Here is a tiny trained network, its code and every weight. The questions are about switching its units off for an input and a target symbol, where a switched-off unit gives its printed mean instead of its output.

import numpy as np


def w(rows, s, z=0):
    codes = np.array(rows[::2]) - 128.0
    scale = np.full(codes.shape[1], s)
    scale[-1] = z or s
    return codes * scale


def f(y):
    return y / 2 * (1 + np.tanh(0.7978845608 * (y + 0.044715 * y**3)))


def softmax(a):
    e = np.exp(a - a.max(-1, keepdims=True))
    return e / e.sum(-1, keepdims=True)


def log_softmax(a):
    a = a - a.max(-1, keepdims=True)
    return a - np.log(np.exp(a).sum(-1, keepdims=True))


def net(x, mask):
    ids = ['ΓΠΣαεηλμξτω'.index(c) for c in x.split()]
    T = len(ids)
    res = E[ids] + P[:T]
    u = 0
    for l in range(2):
        r = res
        for j in range(2):
            rows = slice(4 * j, 4 * j + 4)
            q, k, v = (r @ M[l][rows].T for M in (Q, K, V))
            z = softmax(np.where(np.tri(T) > 0, q @ k.T / 4**0.5, -1e9)) @ v
            o = O[l][rows]
            res = res + np.where(mask[u + j], z, o[:, -1]) @ o[:, :-1]
        u += 2
        y = f(res @ A[l][:, :-1].T + A[l][:, -1])
        res = res + np.where(mask[u : u + 4], y, B[l][:, -1]) @ B[l][:, :-1]
        u += 4
    return log_softmax(res[-1] @ U[:, :-1].T + U[:, -1])


Q, K, V, O, A, B = {}, {}, {}, {}, {}, {}
E = w([
[109,97,175],'Γ',
[182,45,55],'Π',
[133,125,53],'Σ',
[126,89,155],'α',
[161,86,117],'ε',
[108,97,121],'η',
[145,83,147],'λ',
[184,74,97],'μ',
[151,163,107],'ξ',
[96,114,111],'τ',
[122,5,152],'ω',
],0.021)
P = w([
[143,149,127],'0',
[199,117,111],'1',
[31,86,87],'2',
[144,133,165],'3',
[202,167,86],'4',
[5,87,146],'5',
[149,118,177],'6',
[202,175,70],'7',
[25,99,143],'8',
[149,119,182],'9',
[203,160,92],'10',
],0.013)
Q[0] = w([
[120,13,159],'L0H1',
[186,124,96],'L0H1',
[154,58,129],'L0H1',
[2,118,69],'L0H1',
[79,95,158],'L0H2',
[213,154,151],'L0H2',
[173,46,161],'L0H2',
[10,35,48],'L0H2',
],0.0093)
K[0] = w([
[125,91,174],'L0H1',
[97,88,93],'L0H1',
[23,75,88],'L0H1',
[23,114,44],'L0H1',
[7,82,101],'L0H2',
[124,193,142],'L0H2',
[84,111,71],'L0H2',
[106,67,103],'L0H2',
],0.013)
V[0] = w([
[150,8,255],'L0H1',
[234,110,160],'L0H1',
[153,160,72],'L0H1',
[141,187,148],'L0H1',
[157,43,158],'L0H2',
[85,238,29],'L0H2',
[130,27,138],'L0H2',
[186,146,183],'L0H2',
],0.0093)
O[0] = w([
[175,79,132,250],'L0H1',
[151,217,109,159],'L0H1',
[131,110,121,119],'L0H1',
[50,147,114,11],'L0H1',
[116,58,101,207],'L0H2',
[103,101,53,105],'L0H2',
[44,40,82,243],'L0H2',
[147,158,2,55],'L0H2',
],0.0049,0.0025)
A[0] = w([
[139,174,121,220],'L0N1',
[150,163,142,82],'L0N2',
[254,165,167,2],'L0N3',
[124,160,65,58],'L0N4',
],0.0082,0.0045)
B[0] = w([
[180,95,147,254],'L0N1',
[147,187,98,121],'L0N2',
[93,134,147,225],'L0N3',
[9,160,154,169],'L0N4',
],0.014,0.0026)
Q[1] = w([
[111,108,116],'L1H1',
[169,164,98],'L1H1',
[181,62,73],'L1H1',
[152,98,217],'L1H1',
[115,54,160],'L1H2',
[83,226,82],'L1H2',
[19,90,121],'L1H2',
[115,249,155],'L1H2',
],0.011)
K[1] = w([
[117,163,130],'L1H1',
[151,168,57],'L1H1',
[62,138,140],'L1H1',
[113,175,149],'L1H1',
[88,126,188],'L1H2',
[229,88,95],'L1H2',
[246,131,156],'L1H2',
[201,119,144],'L1H2',
],0.011)
V[1] = w([
[143,110,101],'L1H1',
[98,110,118],'L1H1',
[121,118,141],'L1H1',
[180,108,154],'L1H1',
[182,136,121],'L1H2',
[2,118,138],'L1H2',
[120,136,125],'L1H2',
[139,182,136],'L1H2',
],0.017)
O[1] = w([
[109,121,75,153],'L1H1',
[136,136,110,161],'L1H1',
[98,17,112,147],'L1H1',
[92,253,197,156],'L1H1',
[201,62,170,72],'L1H2',
[141,152,125,238],'L1H2',
[151,156,106,115],'L1H2',
[89,199,134,1],'L1H2',
],0.0059,0.0088)
A[1] = w([
[205,104,128,65],'L1N1',
[253,142,130,184],'L1N2',
[198,89,136,2],'L1N3',
[132,129,231,182],'L1N4',
],0.013,0.0052)
B[1] = w([
[10,177,103,169],'L1N1',
[118,184,123,255],'L1N2',
[44,146,143,156],'L1N3',
[195,176,178,182],'L1N4',
],0.011,0.0091)
U = w([
[227,136,219,93],'Γ',
[77,149,65,48],'Π',
[207,121,2,209],'Σ',
[162,141,159,67],'α',
[87,161,148,62],'ε',
[176,26,110,217],'η',
[111,159,178,83],'λ',
[55,168,138,41],'μ',
[189,252,93,141],'ξ',
[152,107,127,255],'τ',
[56,101,165,182],'ω',
],0.0079,0.0067)

Each question gives the input, a string of symbols that net reads in full, and the target symbol t.
The units are the heads (4 rows each of Q, K, V and O) and the neurons (one row each of A and B). Each row of codes is followed by its name. A weight is (code - 128) times the scale printed after its matrix; where a second scale follows, it is the last column's (O, A, B and U).
mask holds one flag per unit, layer by layer, with each layer's heads first. A switched-off unit (its flag False) gives its mean, the last column of its rows in O or B, instead of its output. The means were averaged over made-up inputs and are rounded, as every weight is.
A unit's drop is (log p(t) with every unit on - log p(t) with that unit switched off) / (log p(t) with every unit on - log p(t) with every unit switched off).
The circuit of an input: a set's keep is (log p(t) with only the set's units on - log p(t) with every unit switched off) / (log p(t) with every unit on - log p(t) with every unit switched off). Starting from all 12 units, units are removed one at a time, each time the one whose removal leaves the highest keep (on an exact tie, the one counted first), for as long as the keep stays at least 0.8.
units of the circuit, in order: the units of the circuit, biggest drop first
most important unit: the unit with the biggest drop
top k neurons: the k neurons with the biggest drops, biggest first
which heads matter: for each layer, one digit per head in row order, 1 if its drop is at least 0.15 and else 0, layers parted by /
drop when u is switched off: that unit's drop, to one decimal
input η ω ξ, target η: units of the circuit, in order	L1H2; L1N2; L0H1
input ξ Σ Σ τ ξ ξ Σ ε η Γ ω, target ω: units of the circuit, in order	L1N3; L1N1
input Γ ξ ξ μ η ω, target η: which heads matter	00 / 00
input ξ λ ω ξ ε ξ Γ, target Γ: units of the circuit, in order	L1N4
input Γ ξ ω μ, target μ: units of the circuit, in order	L1N1; L1N3; L0H1
input ξ ξ τ, target η: which heads matter	00 / 10
input Γ Γ ξ Γ ξ ξ ω Σ ξ ξ ε, target ξ: which heads matter	01 / 01
input η ω Σ ξ α, target ξ: units of the circuit, in order	L1N2; L1H2; L0H1
input ω ξ Σ ξ ξ Γ ξ ξ α ξ λ, target ξ: which heads matter	01 / 01
input Γ μ ξ Γ η ξ ξ τ ξ ξ α, target ξ: top 2 neurons	L1N2; L0N4
input ξ ξ ω Π α Γ η, target η: units of the circuit, in order	L0H2; L1N2; L1H1
input Σ τ λ, target η: top 2 neurons	L1N2; L1N1
input ξ Σ Γ ω μ η ξ, target ξ: top 2 neurons	L1N2; L0N1
input Γ η ε Γ ξ Π ξ α Γ ξ Γ, target ξ: top 2 neurons	L0N4; L1N2
input ω μ Σ, target η: most important unit	L1H2
input ξ Σ ξ Γ, target Γ: top 2 neurons	L1N4; L1N1
input μ η μ ξ η ξ ξ ε, target ξ: top 2 neurons	L1N2; L0N1
input Γ ξ ξ Γ λ, target ξ: top 2 neurons	L1N2; L0N4
input ξ Γ Γ Γ λ ε, target η: drop when L1N1 is switched off	0.2
input Γ Γ ξ ω Π τ Γ ξ Σ ξ, target ξ: drop when L1N2 is switched off	0.2
input ξ ξ Γ, target η: drop when L0H1 is switched off	0.2
input Σ Σ Σ Γ ξ μ, target η: top neuron	L1N2
